Here is a tiny trained network, its code and every weight. The questions are about switching its units off for an input and a class, where a switched-off unit gives its printed mean instead of its output.

import numpy as np


def w(rows, s, z=0):
    codes = np.array(rows[::2]) - 128.0
    scale = np.full(codes.shape[1], s)
    scale[-1] = z or s
    return codes * scale


def f(y):
    return np.maximum(y, 0)


def log_softmax(a):
    a = a - a.max(-1, keepdims=True)
    return a - np.log(np.exp(a).sum(-1, keepdims=True))


def net(x, mask):
    res = np.array(x, float).reshape(1, 4) / 4 @ E
    y = f(res @ A[0][:, :-1].T + A[0][:, -1])
    res = res + np.where(mask, y, B[0][:, -1]) @ B[0][:, :-1]
    return log_softmax(res[-1] @ U[:, :-1].T + U[:, -1])


A, B = {}, {}
E = w([
[116,199,33,96,145,155,195,116],'x0',
[56,103,80,173,9,125,162,88],'x1',
[158,108,114,94,120,129,133,116],'x2',
[74,112,132,70,127,41,177,193],'x3',
],0.014)
A[0] = w([
[116,196,56,107,168,160,201,129,215],'neuron 0',
[142,168,100,149,147,180,122,86,195],'neuron 1',
[77,120,122,104,125,33,231,168,158],'neuron 2',
[75,121,72,138,2,125,148,92,167],'neuron 3',
[89,56,150,145,75,150,110,112,152],'neuron 4',
[97,121,135,85,129,36,166,194,198],'neuron 5',
[115,97,132,110,141,95,135,165,147],'neuron 6',
[185,120,201,142,159,200,21,99,253],'neuron 7',
[123,73,171,138,103,115,71,108,242],'neuron 8',
[184,106,183,127,173,85,64,163,215],'neuron 9',
],0.012,0.0052)
B[0] = w([
[140,222,106,56,168,161,99,94,227],'neuron 0',
[184,155,78,138,157,181,169,132,198],'neuron 1',
[62,101,113,34,92,90,89,131,222],'neuron 2',
[108,167,107,188,24,132,129,112,251],'neuron 3',
[116,109,159,169,100,97,188,105,183],'neuron 4',
[114,126,168,93,134,69,89,164,217],'neuron 5',
[161,83,155,113,136,64,159,152,166],'neuron 6',
[98,135,123,83,79,245,100,128,241],'neuron 7',
[124,16,183,161,55,107,141,82,189],'neuron 8',
[138,123,127,102,114,111,45,211,218],'neuron 9',
],0.011,0.02)
U = w([
[77,130,114,85,75,179,76,140,169],'0',
[164,159,117,107,250,203,125,135,152],'1',
[148,88,170,126,164,90,70,195,101],'2',
[139,171,162,61,255,97,101,130,131],'3',
[140,93,192,193,107,177,162,47,171],'4',
[160,182,55,187,117,156,170,103,172],'5',
[86,68,161,150,113,58,175,125,4],'6',
],0.011,0.0022)

Each question gives the input, the list of numbers given to net, and the class t.
The units are the neurons (one row each of A and B). Each row of codes is followed by its name. A weight is (code - 128) times the scale printed after its matrix; where a second scale follows, it is the last column's (A, B and U).
mask holds one flag per neuron, in row order. A switched-off neuron (its flag False) gives its mean, the last column of its row in B, instead of its output. The means were averaged over made-up inputs and are rounded, as every weight is.
A unit's drop is (log p(t) with every unit on - log p(t) with that unit switched off) / (log p(t) with every unit on - log p(t) with every unit switched off).
The circuit of an input: a set's keep is (log p(t) with only the set's units on - log p(t) with every unit switched off) / (log p(t) with every unit on - log p(t) with every unit switched off). Starting from all 10 units, units are removed one at a time, each time the one whose removal leaves the highest keep (on an exact tie, the one counted first), for as long as the keep stays at least 0.8.
units of the circuit, in order: the units of the circuit, biggest drop first
most important unit: the unit with the biggest drop
top k neurons: the k neurons with the biggest drops, biggest first
drop of u: that unit's drop, to one decimal
input [5,0,-7,-4], class 1: top 2 neurons : [neuron 3; neuron 0]
input [-2,0,-3,1], class 2: most important unit : neuron 3
input [0,-2,-4,2], class 2: units of the circuit, in order : [neuron 7; neuron 3]
input [7,1,3,0], class 5: units of the circuit, in order : [neuron 7; neuron 9]
input [-4,-5,-6,1], class 2: top 3 neurons : [neuron 3; neuron 9; neuron 0]
input [-7,-6,-6,2], class 2: top 2 neurons : [neuron 9; neuron 3]
input [-4,-8,-5,1], class 2: top 3 neurons : [neuron 3; neuron 9; neuron 0]
input [1,-1,8,5], class 3: top 3 neurons : [neuron 3; neuron 7; neuron 8]
input [-1,1,-4,-8], class 4: top 2 neurons : [neuron 2; neuron 9]
input [-6,1,-2,-8], class 4: top 2 neurons : [neuron 8; neuron 2]
input [1,-7,5,2], class 3: top 2 neurons : [neuron 3; neuron 8]
input [-8,-4,4,1], class 2: top 4 neurons : [neuron 3; neuron 9; neuron 0; neuron 2]
input [1,-7,-3,-2], class 1: top 3 neurons : [neuron 3; neuron 2; neuron 8]
input [2,-3,-1,1], class 3: top 2 neurons : [neuron 3; neuron 7]
input [3,7,-8,0], class 5: top neuron : [neuron 7]
input [7,-5,6,5], class 3: drop of neuron 5 : 0.0
input [0,-5,-3,8], class 2: drop of neuron 9 : 0.1
input [8,-8,-2,0], class 1: drop of neuron 1 : 0.1
